Below are the code and all the weights of a small trained network. Each question names an input and a target symbol and asks about switching units off, where a switched-off unit gives its printed mean instead of its output.

import numpy as np


def w(rows, s, z=0):
    codes = np.array(rows[::2]) - 128.0
    scale = np.full(codes.shape[1], s)
    scale[-1] = z or s
    return codes * scale


def f(y):
    return y / 2 * (1 + np.tanh(0.7978845608 * (y + 0.044715 * y**3)))


def softmax(a):
    e = np.exp(a - a.max(-1, keepdims=True))
    return e / e.sum(-1, keepdims=True)


def log_softmax(a):
    a = a - a.max(-1, keepdims=True)
    return a - np.log(np.exp(a).sum(-1, keepdims=True))


def net(x, mask):
    ids = ['αβδημξσψ'.index(c) for c in x.split()]
    T = len(ids)
    res = E[ids] + P[:T]
    r = res
    for j in range(2):
        rows = slice(2 * j, 2 * j + 2)
        q, k, v = (r @ M[0][rows].T for M in (Q, K, V))
        z = softmax(np.where(np.tri(T) > 0, q @ k.T / 2**0.5, -1e9)) @ v
        o = O[0][rows]
        res = res + np.where(mask[j], z, o[:, -1]) @ o[:, :-1]
    y = f(res @ A[0][:, :-1].T + A[0][:, -1])
    res = res + np.where(mask[2:26], y, B[0][:, -1]) @ B[0][:, :-1]
    return log_softmax(res[-1] @ U[:, :-1].T + U[:, -1])


Q, K, V, O, A, B = {}, {}, {}, {}, {}, {}
E = w([
[110,183,142,92,179,46,140,102],'α',
[105,166,78,134,137,170,176,112],'β',
[114,100,141,78,177,121,186,70],'δ',
[161,191,115,129,119,105,120,192],'η',
[146,147,84,167,123,112,127,3],'μ',
[142,151,111,49,41,189,32,95],'ξ',
[154,50,148,182,160,136,146,139],'σ',
[210,114,212,83,107,43,34,52],'ψ',
],0.016)
P = w([
[148,93,53,83,169,101,82,146],'0',
[86,173,140,92,176,166,107,155],'1',
[172,76,75,120,75,42,174,146],'2',
[87,134,165,103,65,156,179,171],'3',
[248,110,105,137,165,74,112,115],'4',
[170,168,191,112,113,178,157,134],'5',
[246,69,132,161,88,38,191,94],'6',
[156,164,185,101,121,160,174,134],'7',
],0.014)
Q[0] = w([
[216,91,51,127,98,91,124,142],'H0',
[143,150,131,96,252,176,79,115],'H0',
[94,175,182,139,143,159,175,113],'H1',
[147,95,178,194,128,178,147,178],'H1',
],0.034)
K[0] = w([
[251,93,194,178,57,188,139,110],'H0',
[10,90,129,136,32,51,154,142],'H0',
[183,176,190,214,170,89,207,109],'H1',
[64,47,136,209,192,91,90,168],'H1',
],0.029)
V[0] = w([
[130,163,171,78,64,82,41,76],'H0',
[174,85,215,115,145,95,119,252],'H0',
[77,113,96,88,155,64,121,105],'H1',
[189,67,142,81,151,179,165,159],'H1',
],0.016)
O[0] = w([
[165,127,98,1,118,180,115,140,198],'H0',
[16,113,77,74,102,45,144,129,11],'H0',
[128,168,138,99,204,105,83,105,254],'H1',
[95,68,167,123,158,133,141,191,216],'H1',
],0.0096,0.0052)
A[0] = w([
[167,122,93,164,172,114,179,134,44],'N0',
[61,84,165,152,150,195,114,31,82],'N1',
[120,163,112,95,91,157,155,115,113],'N2',
[92,185,139,182,92,219,121,124,61],'N3',
[91,111,58,115,144,148,136,133,38],'N4',
[82,102,132,189,121,91,94,97,104],'N5',
[43,129,118,150,174,249,126,143,95],'N6',
[79,170,181,139,111,188,137,114,125],'N7',
[103,133,49,124,191,171,121,167,68],'N8',
[105,168,160,127,171,148,108,140,71],'N9',
[100,104,68,148,127,72,95,131,68],'N10',
[126,163,100,172,129,128,124,201,129],'N11',
[69,191,146,135,127,185,91,172,71],'N12',
[87,160,97,133,106,176,75,124,105],'N13',
[74,166,104,136,117,200,134,77,104],'N14',
[127,58,37,129,137,89,101,141,37],'N15',
[56,190,99,171,134,240,196,151,114],'N16',
[114,164,114,208,135,159,48,190,38],'N17',
[41,147,208,114,116,164,72,108,103],'N18',
[165,59,74,122,114,99,79,148,1],'N19',
[151,137,163,119,91,80,77,169,107],'N20',
[71,173,82,108,137,201,168,132,96],'N21',
[143,89,56,163,145,77,142,113,161],'N22',
[118,192,132,133,152,118,122,73,93],'N23',
],0.015,0.0088)
B[0] = w([
[85,79,151,120,103,84,83,85,227],'N0',
[168,162,94,119,224,222,96,107,230],'N1',
[126,139,149,197,163,152,145,149,239],'N2',
[91,131,196,101,202,107,98,124,223],'N3',
[160,65,109,128,184,123,116,92,162],'N4',
[108,91,65,148,125,134,191,4,182],'N5',
[54,57,121,166,143,98,92,127,218],'N6',
[75,199,53,95,82,78,129,155,237],'N7',
[134,106,137,165,80,103,177,157,197],'N8',
[117,163,154,123,100,90,138,79,231],'N9',
[159,176,182,99,69,188,156,145,215],'N10',
[99,106,176,126,215,158,158,92,161],'N11',
[179,184,50,122,170,141,156,160,167],'N12',
[134,129,133,87,83,178,122,157,159],'N13',
[48,136,77,113,125,137,85,96,179],'N14',
[109,135,67,119,25,114,26,162,235],'N15',
[232,114,68,128,99,101,143,151,217],'N16',
[165,96,84,133,73,159,171,164,173],'N17',
[199,96,231,133,142,118,91,189,194],'N18',
[121,162,122,156,167,45,212,130,198],'N19',
[131,84,104,156,148,154,95,66,193],'N20',
[145,144,139,130,143,71,102,82,180],'N21',
[125,160,149,122,224,159,90,192,255],'N22',
[97,69,133,144,55,110,176,137,248],'N23',
],0.019,0.006)
U = w([
[49,141,156,162,111,71,144,85,87],'α',
[114,113,51,160,164,55,83,69,4],'β',
[16,141,184,179,255,57,67,80,144],'δ',
[154,147,81,168,171,152,184,109,189],'η',
[32,127,62,174,147,168,109,42,189],'μ',
[90,117,105,141,125,154,60,163,160],'ξ',
[60,19,91,211,145,158,118,139,84],'σ',
[172,85,129,145,123,137,50,20,85],'ψ',
],0.004,0.0041)

Each question gives the input, a string of symbols that net reads in full, and the target symbol t.
The units are the heads (2 rows each of Q, K, V and O) and the neurons (one row each of A and B). Each row of codes is followed by its name. A weight is (code - 128) times the scale printed after its matrix; where a second scale follows, it is the last column's (O, A, B and U).
mask holds one flag per unit, heads first, then neurons. A switched-off unit (its flag False) gives its mean, the last column of its rows in O or B, instead of its output. The means were averaged over made-up inputs and are rounded, as every weight is.
A unit's drop is (log p(t) with every unit on - log p(t) with that unit switched off) / (log p(t) with every unit on - log p(t) with every unit switched off).
The circuit of an input: a set's keep is (log p(t) with only the set's units on - log p(t) with every unit switched off) / (log p(t) with every unit on - log p(t) with every unit switched off). Starting from the 12 units with the biggest drops (on a tie, the unit counted first), units are removed one at a time, each time the one whose removal leaves the highest keep (on an exact tie, the one counted first), for as long as the keep stays at least 0.8.
units of the circuit, in order: the units of the circuit, biggest drop first
unit that matters most: the unit with the biggest drop
k most important neurons: the k neurons with the biggest drops, biggest first
heads that matter: for each layer, one digit per head in row order, 1 if its drop is at least 0.15 and else 0, layers parted by /
input ξ η μ ψ δ α, target α: heads that matter -> 00
input δ μ α η, target η: unit that matters most -> N17
input σ μ ψ ψ δ μ η, target ψ: units of the circuit, in order -> [H0 N0]
input η δ η δ, target η: units of the circuit, in order -> [N16 N0 H0]
input ξ δ ξ η ψ μ, target μ: units of the circuit, in order -> [N14 H1]
input ψ δ ψ δ η ψ η, target β: units of the circuit, in order -> [H0 N15 N19]
input μ ξ μ δ, target δ: units of the circuit, in order -> [N3 H0]
input δ δ β ξ δ, target η: heads that matter -> 10
input δ ψ α, target β: heads that matter -> 10
input δ ξ η, target η: units of the circuit, in order -> [H0 N19 N0]
input μ ψ η σ, target σ: units of the circuit, in order -> [N6 H1]
input η δ δ η δ η, target δ: units of the circuit, in order -> [H1 N11]
input δ δ α, target δ: units of the circuit, in order -> [H0 N22]
input δ ψ δ, target β: units of the circuit, in order -> [H0 N15 N21 N19]
input η δ δ μ, target μ: 2 most important neurons -> [N14 N5]
input ξ η α α δ σ, target σ: unit that matters most -> H1
input δ η η α, target α: 2 most important neurons -> [N23 N1]
input α β η ψ η σ δ, target μ: units of the circuit, in order -> [N5 H0]
input ψ σ η, target β: 4 most important neurons -> [N15 N19 N21 N4]
input σ δ β, target μ: 3 most important neurons -> [N5 N15 N10]
input α η σ μ β η ψ, target β: 3 most important neurons -> [N19 N15 N20]
